Here is a tiny trained network, its code and every weight. The questions are about switching its units off for an input and a class, where a switched-off unit gives its printed mean instead of its output.

import numpy as np


def w(rows, s, z=0):
    codes = np.array(rows[::2]) - 128.0
    scale = np.full(codes.shape[1], s)
    scale[-1] = z or s
    return codes * scale


def f(y):
    return np.maximum(y, 0)


def log_softmax(a):
    a = a - a.max(-1, keepdims=True)
    return a - np.log(np.exp(a).sum(-1, keepdims=True))


def net(x, mask):
    res = np.array(x, float).reshape(1, 5) / 4 @ E
    y = f(res @ A[0][:, :-1].T + A[0][:, -1])
    res = res + np.where(mask, y, B[0][:, -1]) @ B[0][:, :-1]
    return log_softmax(res[-1] @ U[:, :-1].T + U[:, -1])


A, B = {}, {}
E = w([
[120,155,152,115,142,121,132,153,133,166,119,161],'x0',
[43,144,150,182,140,113,196,118,175,84,87,151],'x1',
[135,117,162,99,72,198,197,138,127,203,207,63],'x2',
[132,126,122,125,120,127,131,129,126,126,122,129],'x3',
[142,76,131,147,150,138,183,201,6,135,154,96],'x4',
],0.014)
A[0] = w([
[131,101,168,118,114,128,126,156,98,163,159,111,105],'neuron 0',
[89,121,115,133,116,123,184,131,118,130,150,137,2],'neuron 1',
[158,126,146,137,120,155,184,142,98,151,121,95,88],'neuron 2',
[84,144,123,148,147,108,109,100,200,74,56,175,169],'neuron 3',
[33,132,145,157,142,125,241,135,135,93,125,120,106],'neuron 4',
[126,140,141,122,106,145,156,127,163,138,128,94,18],'neuron 5',
[158,166,123,103,100,136,74,75,254,160,153,117,128],'neuron 6',
[156,146,129,115,134,123,94,133,136,117,119,110,27],'neuron 7',
[153,131,95,135,178,93,46,151,55,73,63,178,145],'neuron 8',
],0.018,0.0089)
B[0] = w([
[85,182,109,141,119,113,159,125,138,76,129,75,180],'neuron 0',
[108,169,129,127,170,123,145,183,70,139,134,78,149],'neuron 1',
[144,225,133,121,165,131,120,128,150,115,123,89,182],'neuron 2',
[145,239,4,97,143,125,103,128,125,114,126,152,251],'neuron 3',
[156,8,183,126,94,119,104,113,140,162,119,169,220],'neuron 4',
[134,44,119,125,139,120,54,116,99,130,127,197,148],'neuron 5',
[117,7,229,156,124,131,154,141,107,138,124,123,225],'neuron 6',
[113,121,92,122,135,114,144,153,141,185,77,213,139],'neuron 7',
[123,21,232,134,105,147,143,125,141,168,135,125,234],'neuron 8',
],0.011,0.031)
U = w([
[145,33,203,157,108,131,91,143,159,171,116,192,253],'0',
[156,59,247,155,120,155,143,183,131,181,157,93,140],'1',
[141,253,16,98,181,73,80,148,170,53,137,144,24],'2',
],0.0064,0.0028)

Each question gives the input, the list of numbers given to net, and the class t.
The units are the neurons (one row each of A and B). Each row of codes is followed by its name. A weight is (code - 128) times the scale printed after its matrix; where a second scale follows, it is the last column's (A, B and U).
mask holds one flag per neuron, in row order. A switched-off neuron (its flag False) gives its mean, the last column of its row in B, instead of its output. The means were averaged over made-up inputs and are rounded, as every weight is.
A unit's drop is (log p(t) with every unit on - log p(t) with that unit switched off) / (log p(t) with every unit on - log p(t) with every unit switched off).
The circuit of an input: a set's keep is (log p(t) with only the set's units on - log p(t) with every unit switched off) / (log p(t) with every unit on - log p(t) with every unit switched off). Starting from all 9 units, units are removed one at a time, each time the one whose removal leaves the highest keep (on an exact tie, the one counted first), for as long as the keep stays at least 0.8.
units of the circuit, in order: the units of the circuit, biggest drop first
most important unit: the unit with the biggest drop
top k neurons: the k neurons with the biggest drops, biggest first
drop of u: that unit's drop, to one decimal
input [2,-5,2,-8,4], class 2: units of the circuit, in order : neuron 8; neuron 6
input [2,-2,-8,-2,7], class 1: top neuron : neuron 8
input [-7,-8,-7,-7,3], class 1: top 2 neurons : neuron 8; neuron 3
input [-6,1,0,-7,-2], class 2: top 2 neurons : neuron 8; neuron 4
input [-4,-8,2,7,-8], class 1: top 2 neurons : neuron 6; neuron 3
input [0,-4,-4,8,5], class 1: top 3 neurons : neuron 3; neuron 4; neuron 8
input [-1,-4,-5,-4,3], class 1: top 4 neurons : neuron 3; neuron 4; neuron 8; neuron 5
input [-2,-4,3,1,-7], class 1: top 3 neurons : neuron 6; neuron 4; neuron 3
input [-4,-8,3,2,-7], class 1: top 2 neurons : neuron 6; neuron 3
input [3,-3,2,-3,-6], class 1: top 2 neurons : neuron 6; neuron 4
input [-1,6,8,8,-2], class 0: top 3 neurons : neuron 5; neuron 4; neuron 8
input [7,-5,2,1,-7], class 1: top 2 neurons : neuron 6; neuron 4
input [7,-4,-4,2,1], class 1: top 3 neurons : neuron 4; neuron 3; neuron 8
input [2,7,7,-5,-2], class 0: units of the circuit, in order : neuron 4
input [-8,-8,-6,8,3], class 1: top 3 neurons : neuron 8; neuron 3; neuron 4
input [-7,-7,-8,-1,3], class 1: top 3 neurons : neuron 8; neuron 3; neuron 4
input [-3,2,-5,-5,-8], class 2: top 2 neurons : neuron 3; neuron 4
input [0,7,-7,-6,-1], class 2: drop of neuron 3 : 4.0
input [-5,4,-5,-5,-8], class 2: drop of neuron 3 : 5.0
input [1,-3,6,2,1], class 2: drop of neuron 6 : 0.3
input [2,-7,3,5,2], class 2: drop of neuron 3 : 0.0
input [-4,4,-2,8,-1], class 2: most important unit : neuron 3
